Here is a tiny trained network, its code and every weight. The questions are about switching its units off for an input and a target symbol, where a switched-off unit gives its printed mean instead of its output.

import numpy as np


def w(rows, s, z=0):
    codes = np.array(rows[::2]) - 128.0
    scale = np.full(codes.shape[1], s)
    scale[-1] = z or s
    return codes * scale


def norm(h):
    return h / np.sqrt((h * h).mean(-1, keepdims=True) + 1e-5)


def f(y):
    return y / 2 * (1 + np.tanh(0.7978845608 * (y + 0.044715 * y**3)))


def softmax(a):
    e = np.exp(a - a.max(-1, keepdims=True))
    return e / e.sum(-1, keepdims=True)


def log_softmax(a):
    a = a - a.max(-1, keepdims=True)
    return a - np.log(np.exp(a).sum(-1, keepdims=True))


def net(x, mask):
    ids = ['ΛΣΦΨΩαβγδεζηθμτ'.index(c) for c in x.split()]
    T = len(ids)
    res = E[ids] + P[:T]
    u = 0
    for l in range(3):
        q, k, v = (norm(res) @ M[l].T for M in (Q, K, V))
        z = softmax(np.where(np.tri(T) > 0, q @ k.T / 3**0.5, -1e9)) @ v
        res = res + np.where(mask[u], z, O[l][:, -1]) @ O[l][:, :-1]
        u += 1
        y = f(norm(res) @ A[l][:, :-1].T + A[l][:, -1])
        res = res + np.where(mask[u : u + 4], y, B[l][:, -1]) @ B[l][:, :-1]
        u += 4
    return log_softmax(norm(res)[-1] @ U[:, :-1].T + U[:, -1])


Q, K, V, O, A, B = {}, {}, {}, {}, {}, {}
E = w([
[148,94,179,130,158],'Λ',
[27,105,101,44,115],'Σ',
[131,154,174,80,178],'Φ',
[149,178,255,167,156],'Ψ',
[184,81,149,14,171],'Ω',
[59,121,58,152,132],'α',
[80,188,117,199,140],'β',
[93,199,118,65,145],'γ',
[75,130,14,13,132],'δ',
[130,54,130,59,156],'ε',
[202,213,180,116,169],'ζ',
[79,203,34,117,133],'η',
[102,250,143,140,134],'θ',
[117,96,127,183,151],'μ',
[101,58,104,124,147],'τ',
],0.00074)
P = w([
[126,117,132,138,147],'0',
[105,254,77,56,184],'1',
[79,174,137,130,121],'2',
[125,123,137,128,99],'3',
[109,248,87,55,187],'4',
[88,153,130,137,91],'5',
[155,120,131,125,84],'6',
[104,250,83,60,185],'7',
[107,156,135,128,71],'8',
],0.0032)
Q[0] = w([
[163,217,64,1,218],'0.h0',
[145,147,105,101,168],'0.h0',
[142,100,118,124,142],'0.h0',
],0.0062)
K[0] = w([
[89,31,178,194,253],'0.h0',
[90,91,159,166,165],'0.h0',
[101,121,156,143,100],'0.h0',
],0.0052)
V[0] = w([
[254,179,71,160,130],'0.h0',
[129,132,88,150,133],'0.h0',
[116,82,148,156,119],'0.h0',
],0.0019)
O[0] = w([
[248,113,58,140,241,2],'0.h0',
[181,119,128,113,109,138],'0.h0',
[134,151,106,144,66,84],'0.h0',
],0.0017,0.00081)
A[0] = w([
[200,90,97,141,148,182],'0.n0',
[181,90,113,100,112,192],'0.n1',
[91,119,43,7,133,11],'0.n2',
[146,116,122,115,124,157],'0.n3',
],0.0019,0.0011)
B[0] = w([
[37,117,166,153,79,3],'0.n0',
[11,145,172,156,140,93],'0.n1',
[249,156,185,205,121,137],'0.n2',
[90,134,143,134,138,125],'0.n3',
],0.0015,0.00042)
Q[1] = w([
[104,158,126,77,110],'1.h0',
[100,157,134,74,72],'1.h0',
[118,157,108,103,255],'1.h0',
],0.013)
K[1] = w([
[140,98,139,145,126],'1.h0',
[176,69,138,158,91],'1.h0',
[56,115,138,137,252],'1.h0',
],0.013)
V[1] = w([
[87,99,2,106,117],'1.h0',
[106,235,119,184,132],'1.h0',
[123,74,167,226,102],'1.h0',
],0.0037)
O[1] = w([
[118,80,2,110,68,141],'1.h0',
[210,222,127,86,105,134],'1.h0',
[139,160,143,248,112,254],'1.h0',
],0.0038,0.0008)
A[1] = w([
[155,146,242,199,226,5],'1.n0',
[138,203,187,122,158,83],'1.n1',
[128,65,119,254,199,135],'1.n2',
[131,118,158,16,167,118],'1.n3',
],0.0033,0.0016)
B[1] = w([
[126,163,64,28,54,82],'1.n0',
[115,13,30,137,109,255],'1.n1',
[74,186,252,101,123,112],'1.n2',
[66,193,133,212,19,192],'1.n3',
],0.0027,0.00074)
Q[2] = w([
[164,116,52,94,220],'2.h0',
[74,110,127,150,6],'2.h0',
[139,72,137,141,231],'2.h0',
],0.013)
K[2] = w([
[62,202,1,99,198],'2.h0',
[159,11,151,129,20],'2.h0',
[17,158,130,140,201],'2.h0',
],0.0092)
V[2] = w([
[156,103,49,248,176],'2.h0',
[254,155,202,79,160],'2.h0',
[134,228,59,190,119],'2.h0',
],0.0034)
O[2] = w([
[70,1,152,170,142,82],'2.h0',
[220,200,95,207,192,30],'2.h0',
[167,64,199,215,49,249],'2.h0',
],0.0038,0.0022)
A[2] = w([
[74,221,118,84,255,131],'2.n0',
[30,74,127,15,225,3],'2.n1',
[242,155,79,73,160,169],'2.n2',
[120,70,48,160,17,36],'2.n3',
],0.0048,0.0016)
B[2] = w([
[178,2,196,127,181,247],'2.n0',
[173,156,25,225,152,193],'2.n1',
[44,73,55,136,140,172],'2.n2',
[254,95,126,73,185,229],'2.n3',
],0.0042,0.0016)
U = w([
[126,95,234,115,168,20],'Λ',
[90,127,44,119,117,161],'Σ',
[86,120,134,23,185,86],'Φ',
[165,209,193,164,173,109],'Ψ',
[148,89,132,142,205,236],'Ω',
[101,17,134,122,58,90],'α',
[206,99,173,209,73,181],'β',
[124,185,154,61,33,173],'γ',
[133,107,44,98,94,68],'δ',
[112,103,103,190,178,229],'ε',
[170,202,86,111,183,152],'ζ',
[247,94,116,79,117,48],'η',
[163,195,61,200,71,170],'θ',
[52,166,208,178,88,4],'μ',
[47,124,100,185,114,192],'τ',
],0.011,0.0011)

Each question gives the input, a string of symbols that net reads in full, and the target symbol t.
The units are the heads (3 rows each of Q, K, V and O) and the neurons (one row each of A and B). Each row of codes is followed by its name. A weight is (code - 128) times the scale printed after its matrix; where a second scale follows, it is the last column's (O, A, B and U).
mask holds one flag per unit, layer by layer, with each layer's heads first. A switched-off unit (its flag False) gives its mean, the last column of its rows in O or B, instead of its output. The means were averaged over made-up inputs and are rounded, as every weight is.
A unit's drop is (log p(t) with every unit on - log p(t) with that unit switched off) / (log p(t) with every unit on - log p(t) with every unit switched off).
The circuit of an input: a set's keep is (log p(t) with only the set's units on - log p(t) with every unit switched off) / (log p(t) with every unit on - log p(t) with every unit switched off). Starting from the 12 units with the biggest drops (on a tie, the unit counted first), units are removed one at a time, each time the one whose removal leaves the highest keep (on an exact tie, the one counted first), for as long as the keep stays at least 0.8.
circuit, biggest first: the units of the circuit, biggest drop first
most important unit: the unit with the biggest drop
k most important neurons: the k neurons with the biggest drops, biggest first
top k neurons in layer l: the k neurons of layer l with the biggest drops, biggest first
input θ γ γ Ω α α μ γ α, target μ: top neuron in layer 0 : (0.n1)
input Λ γ α, target Λ: 4 most important neurons : (1.n2 2.n0 1.n3 1.n0)
input γ γ Ω α α γ β γ, target Φ: top 2 neurons in layer 2 : (2.n0 2.n2)
input γ Φ γ α μ, target Φ: 3 most important neurons : (2.n0 2.n2 2.n1)
input μ θ α Φ Σ, target β: circuit, biggest first : (1.h0 2.h0)
input Φ β β δ Λ α γ μ γ, target γ: circuit, biggest first : (1.n3 1.h0 2.h0)
input θ β γ γ ζ Ω τ β Ψ, target τ: circuit, biggest first : (1.h0 2.h0 2.n1 1.n2)
input Φ δ τ Λ Ω η, target Λ: 2 most important neurons : (2.n0 1.n2)
input γ γ β μ α α Ψ, target Ψ: circuit, biggest first : (1.h0 2.h0 1.n0)
input α α Ω γ Φ γ γ β, target η: circuit, biggest first : (2.n3 1.h0 2.h0)
input α γ μ, target α: circuit, biggest first : (2.h0 1.h0)
input Λ γ Ω γ ζ, target μ: top 3 neurons in layer 2 : (2.n3 2.n1 2.n0)
input Σ η Ψ β Φ ε η Φ, target γ: circuit, biggest first : (0.h0 2.h0 1.n3 2.n1)
input β Ψ γ τ, target τ: 2 most important neurons : (2.n1 1.n2)
input γ β θ Φ γ α η μ γ, target η: 2 most important neurons : (2.n3 1.n2)
input γ μ α, target γ: most important unit : 1.n3
input Ω μ δ γ γ α μ ζ γ, target μ: circuit, biggest first : (1.h0 1.n2 2.h0)
input γ α ε α α, target Φ: 3 most important neurons : (2.n0 1.n3 2.n2)
input ζ γ τ τ τ, target Ω: 3 most important neurons : (2.n0 2.n2 1.n1)
input γ μ Λ Ψ τ γ, target Ψ: circuit, biggest first : (1.h0)
input Ω α Ω, target Ω: circuit, biggest first : (2.h0 2.n0)
